Below is a small trained network, with its code and all its weights. Each question gives an input and a class and asks what happens when units are switched off, that is, made to give their printed mean instead of their output.

import numpy as np


def w(rows, s, z=0):
    codes = np.array(rows[::2]) - 128.0
    scale = np.full(codes.shape[1], s)
    scale[-1] = z or s
    return codes * scale


def norm(h):
    return h / np.sqrt((h * h).mean(-1, keepdims=True) + 1e-5)


def f(y):
    return y / 2 * (1 + np.tanh(0.7978845608 * (y + 0.044715 * y**3)))


def log_softmax(a):
    a = a - a.max(-1, keepdims=True)
    return a - np.log(np.exp(a).sum(-1, keepdims=True))


def net(x, mask):
    res = np.array(x, float).reshape(1, 7) / 4 @ E
    u = 0
    for l in range(3):
        y = f(norm(res) @ A[l][:, :-1].T + A[l][:, -1])
        res = res + np.where(mask[u : u + 13], y, B[l][:, -1]) @ B[l][:, :-1]
        u += 13
    return log_softmax(norm(res)[-1] @ U[:, :-1].T + U[:, -1])


A, B = {}, {}
E = w([
[141,114,98,164,244,210],'x0',
[160,46,94,142,104,185],'x1',
[144,124,230,129,210,133],'x2',
[34,35,97,197,109,169],'x3',
[96,172,145,164,134,80],'x4',
[172,98,211,135,127,115],'x5',
[111,126,92,187,137,49],'x6',
],0.0011)
A[0] = w([
[90,69,208,173,152,131,44],'0.n0',
[228,111,224,95,72,25,8],'0.n1',
[155,191,184,97,174,133,120],'0.n2',
[70,58,42,176,50,132,88],'0.n3',
[172,112,106,146,84,55,117],'0.n4',
[112,183,126,98,75,72,47],'0.n5',
[142,100,124,101,94,158,92],'0.n6',
[151,191,178,116,202,136,130],'0.n7',
[172,150,83,79,99,144,56],'0.n8',
[120,169,162,104,96,110,62],'0.n9',
[147,59,129,149,202,254,24],'0.n10',
[166,160,96,112,102,120,68],'0.n11',
[197,191,49,69,93,114,57],'0.n12',
],0.0026,0.0012)
B[0] = w([
[76,95,176,146,155,115,106],'0.n0',
[142,122,2,199,174,116,254],'0.n1',
[150,182,135,114,181,148,224],'0.n2',
[188,178,138,85,206,135,200],'0.n3',
[178,94,138,148,116,83,164],'0.n4',
[83,171,160,116,100,79,141],'0.n5',
[122,139,143,92,110,134,107],'0.n6',
[185,149,146,96,182,152,237],'0.n7',
[99,110,167,152,107,140,108],'0.n8',
[91,165,113,130,138,112,112],'0.n9',
[73,197,111,104,64,26,213],'0.n10',
[112,111,156,170,117,125,102],'0.n11',
[92,91,187,193,128,126,175],'0.n12',
],0.0023,0.0006)
A[1] = w([
[146,107,112,85,71,176,26],'1.n0',
[98,184,141,197,196,52,85],'1.n1',
[77,147,136,105,140,174,112],'1.n2',
[155,34,137,170,184,254,101],'1.n3',
[132,123,107,124,126,145,116],'1.n4',
[124,157,126,157,136,79,60],'1.n5',
[97,100,100,146,81,118,30],'1.n6',
[126,130,128,134,124,131,120],'1.n7',
[105,137,29,143,143,163,92],'1.n8',
[121,124,128,132,123,124,99],'1.n9',
[115,202,149,130,82,46,34],'1.n10',
[79,113,173,141,151,157,94],'1.n11',
[73,83,72,150,66,126,10],'1.n12',
],0.0036,0.0012)
B[1] = w([
[116,56,136,46,52,229,118],'1.n0',
[163,94,154,21,17,236,254],'1.n1',
[191,82,76,180,124,83,142],'1.n2',
[23,236,138,95,59,72,251],'1.n3',
[105,135,103,113,130,148,126],'1.n4',
[139,119,105,62,53,145,132],'1.n5',
[187,160,173,51,193,119,96],'1.n6',
[129,123,124,122,125,124,121],'1.n7',
[47,118,1,163,232,157,175],'1.n8',
[132,113,137,106,135,115,107],'1.n9',
[15,199,47,7,47,50,195],'1.n10',
[142,69,158,181,94,55,115],'1.n11',
[171,177,166,69,209,151,132],'1.n12',
],0.0017,0.00094)
A[2] = w([
[101,204,111,65,69,55,39],'2.n0',
[132,123,128,114,139,123,113],'2.n1',
[199,108,99,155,100,92,61],'2.n2',
[196,251,211,94,254,162,11],'2.n3',
[83,62,220,197,153,90,88],'2.n4',
[52,75,84,158,3,134,146],'2.n5',
[197,156,252,64,32,77,61],'2.n6',
[83,131,47,180,147,158,52],'2.n7',
[211,92,105,139,126,51,52],'2.n8',
[201,200,27,95,85,150,76],'2.n9',
[117,106,140,74,104,175,74],'2.n10',
[138,66,138,63,52,244,42],'2.n11',
[27,175,169,71,124,213,69],'2.n12',
],0.003,0.0011)
B[2] = w([
[82,174,110,67,72,78,196],'2.n0',
[124,117,121,121,120,122,124],'2.n1',
[152,126,127,184,121,94,115],'2.n2',
[216,114,188,4,205,87,222],'2.n3',
[62,101,235,96,71,150,134],'2.n4',
[184,184,168,93,198,140,195],'2.n5',
[79,134,51,159,199,152,253],'2.n6',
[107,140,86,136,200,167,141],'2.n7',
[175,93,110,187,75,73,121],'2.n8',
[77,103,246,190,135,107,204],'2.n9',
[148,118,122,125,86,127,126],'2.n10',
[175,148,110,91,40,181,148],'2.n11',
[203,53,100,207,86,67,168],'2.n12',
],0.0027,0.0015)
U = w([
[182,96,106,93,36,222,165],'0',
[63,118,36,171,218,193,174],'1',
[68,212,94,79,72,41,185],'2',
[206,140,199,43,223,107,187],'3',
[163,139,142,179,139,123,3],'4',
[185,73,113,201,93,56,65],'5',
[37,64,254,142,119,141,123],'6',
],0.0094,0.0032)

Each question gives the input, the list of numbers given to net, and the class t.
The units are the neurons (one row each of A and B). Each row of codes is followed by its name. A weight is (code - 128) times the scale printed after its matrix; where a second scale follows, it is the last column's (A, B and U).
mask holds one flag per neuron, layer by layer. A switched-off neuron (its flag False) gives its mean, the last column of its row in B, instead of its output. The means were averaged over made-up inputs and are rounded, as every weight is.
A unit's drop is (log p(t) with every unit on - log p(t) with that unit switched off) / (log p(t) with every unit on - log p(t) with every unit switched off).
The circuit of an input: a set's keep is (log p(t) with only the set's units on - log p(t) with every unit switched off) / (log p(t) with every unit on - log p(t) with every unit switched off). Starting from the 12 units with the biggest drops (on a tie, the unit counted first), units are removed one at a time, each time the one whose removal leaves the highest keep (on an exact tie, the one counted first), for as long as the keep stays at least 0.8.
units of the circuit, in order: the units of the circuit, biggest drop first
top k neurons: the k neurons with the biggest drops, biggest first
k most important neurons of layer l: the k neurons of layer l with the biggest drops, biggest first
drop when u is switched off: that unit's drop, to one decimal
input [-5,8,-3,-1,3,-1,1], class 5: units of the circuit, in order	[1.n1; 1.n3]
input [6,8,-2,3,5,8,3], class 6: units of the circuit, in order	[2.n4; 1.n3]
input [0,-1,-8,2,-2,-3,-2], class 1: units of the circuit, in order	[1.n8; 2.n7]
input [-1,3,1,-1,0,5,0], class 5: 3 most important neurons of layer 0	[0.n1; 0.n12; 0.n4]
input [-2,4,8,8,4,-6,6], class 6: top 3 neurons	[2.n4; 0.n1; 2.n6]
input [0,6,0,-1,5,4,-6], class 0: units of the circuit, in order	[2.n11]
input [-8,8,0,1,3,-7,0], class 0: top 4 neurons	[1.n0; 0.n10; 1.n3; 2.n11]
input [3,6,3,2,-5,8,5], class 6: top 2 neurons	[2.n4; 1.n3]
input [4,-6,-4,7,4,7,4], class 6: units of the circuit, in order	[2.n4; 1.n1]
input [-2,-4,-6,0,-5,1,-2], class 0: top 4 neurons	[1.n0; 0.n10; 2.n11; 1.n3]
input [7,-2,4,6,6,-1,0], class 6: 2 most important neurons of layer 0	[0.n1; 0.n0]
input [-2,3,0,-6,0,1,5], class 5: top 2 neurons	[0.n1; 0.n10]
input [-6,5,-2,7,-3,-5,5], class 1: top 4 neurons	[1.n1; 1.n8; 0.n3; 2.n3]
input [-6,8,-3,5,7,-2,-1], class 0: top 2 neurons	[0.n1; 2.n11]
input [8,-5,-7,0,-8,8,-3], class 0: top neuron	[0.n1]
input [1,-6,-4,1,-6,6,4], class 5: top 3 neurons	[0.n4; 2.n8; 2.n6]
input [3,8,-1,-4,4,7,1], class 4: top 2 neurons	[2.n12; 2.n0]
input [-1,-4,-7,1,-4,1,-1], class 0: top 2 neurons	[1.n0; 0.n10]
input [-4,7,3,-2,1,-8,-1], class 0: drop when 1.n0 is switched off	0.2
